Below are the code and all the weights of a small trained network. Each question names an input and a class and asks about switching units off, where a switched-off unit gives its printed mean instead of its output.

import numpy as np


def w(rows, s, z=0):
    codes = np.array(rows[::2]) - 128.0
    scale = np.full(codes.shape[1], s)
    scale[-1] = z or s
    return codes * scale


def f(y):
    return np.maximum(y, 0)


def log_softmax(a):
    a = a - a.max(-1, keepdims=True)
    return a - np.log(np.exp(a).sum(-1, keepdims=True))


def net(x, mask):
    res = np.array(x, float).reshape(1, 8) / 4 @ E
    y = f(res @ A[0][:, :-1].T + A[0][:, -1])
    res = res + np.where(mask, y, B[0][:, -1]) @ B[0][:, :-1]
    return log_softmax(res[-1] @ U[:, :-1].T + U[:, -1])


A, B = {}, {}
E = w([
[128,129,128],'x0',
[245,200,51],'x1',
[128,129,128],'x2',
[194,125,236],'x3',
[129,128,128],'x4',
[173,12,99],'x5',
[128,128,128],'x6',
[128,128,128],'x7',
],0.011)
A[0] = w([
[61,138,152,185],'neuron 0',
[43,73,148,161],'neuron 1',
[82,67,3,154],'neuron 2',
[49,85,175,255],'neuron 3',
[195,172,100,153],'neuron 4',
[92,105,189,150],'neuron 5',
[198,179,111,150],'neuron 6',
[141,103,67,109],'neuron 7',
[47,203,75,200],'neuron 8',
[115,213,204,161],'neuron 9',
[49,79,143,189],'neuron 10',
[175,91,100,154],'neuron 11',
[100,173,110,114],'neuron 12',
[132,131,28,159],'neuron 13',
[131,182,166,158],'neuron 14',
[205,36,199,128],'neuron 15',
[197,95,162,154],'neuron 16',
[150,231,128,81],'neuron 17',
[22,237,72,214],'neuron 18',
[187,167,102,163],'neuron 19',
[119,50,111,125],'neuron 20',
[126,224,208,150],'neuron 21',
],0.017,0.006)
B[0] = w([
[118,72,169,191],'neuron 0',
[245,188,160,214],'neuron 1',
[51,209,247,220],'neuron 2',
[221,7,226,232],'neuron 3',
[164,255,78,215],'neuron 4',
[119,41,116,191],'neuron 5',
[185,253,105,215],'neuron 6',
[47,114,155,170],'neuron 7',
[230,79,27,220],'neuron 8',
[20,94,219,203],'neuron 9',
[238,164,176,211],'neuron 10',
[62,138,106,182],'neuron 11',
[176,146,99,163],'neuron 12',
[19,180,143,207],'neuron 13',
[100,154,187,174],'neuron 14',
[207,50,52,220],'neuron 15',
[161,141,68,190],'neuron 16',
[112,251,119,200],'neuron 17',
[242,17,5,248],'neuron 18',
[124,228,83,208],'neuron 19',
[157,202,137,178],'neuron 20',
[55,151,242,207],'neuron 21',
],0.023,0.018)
U = w([
[147,51,123,204],'0',
[132,159,218,250],'1',
[125,119,71,52],'2',
[4,130,126,52],'3',
[83,75,234,54],'4',
],0.012,0.0021)

Each question gives the input, the list of numbers given to net, and the class t.
The units are the neurons (one row each of A and B). Each row of codes is followed by its name. A weight is (code - 128) times the scale printed after its matrix; where a second scale follows, it is the last column's (A, B and U).
mask holds one flag per neuron, in row order. A switched-off neuron (its flag False) gives its mean, the last column of its row in B, instead of its output. The means were averaged over made-up inputs and are rounded, as every weight is.
A unit's drop is (log p(t) with every unit on - log p(t) with that unit switched off) / (log p(t) with every unit on - log p(t) with every unit switched off).
k most important neurons: the k neurons with the biggest drops, biggest first
drop when u is switched off: that unit's drop, to one decimal
input [7,0,-4,7,0,-5,-2,4], class 4: most important neuron : neuron 9
input [4,-3,-2,-1,4,-8,5,1], class 0: 2 most important neurons : neuron 18; neuron 8
input [3,-3,7,3,-4,0,4,-1], class 4: 2 most important neurons : neuron 18; neuron 8
input [7,-8,-2,1,-3,-6,-3,4], class 4: 3 most important neurons : neuron 9; neuron 21; neuron 15
input [4,-1,3,1,-6,-6,3,-7], class 4: 3 most important neurons : neuron 21; neuron 9; neuron 15
input [-5,-7,1,1,-5,4,2,5], class 0: 2 most important neurons : neuron 15; neuron 5
input [3,-7,-1,-7,8,0,0,-4], class 0: 2 most important neurons : neuron 18; neuron 8
input [-1,1,-2,-5,-7,-1,0,-5], class 2: drop when neuron 3 is switched off : 0.6
input [1,2,2,-1,-8,1,-3,3], class 3: drop when neuron 3 is switched off : 0.2
input [-4,1,-2,0,-7,8,-3,-1], class 3: drop when neuron 3 is switched off : 0.2
input [3,0,-5,0,-8,0,-5,-8], class 0: 2 most important neurons : neuron 2; neuron 21
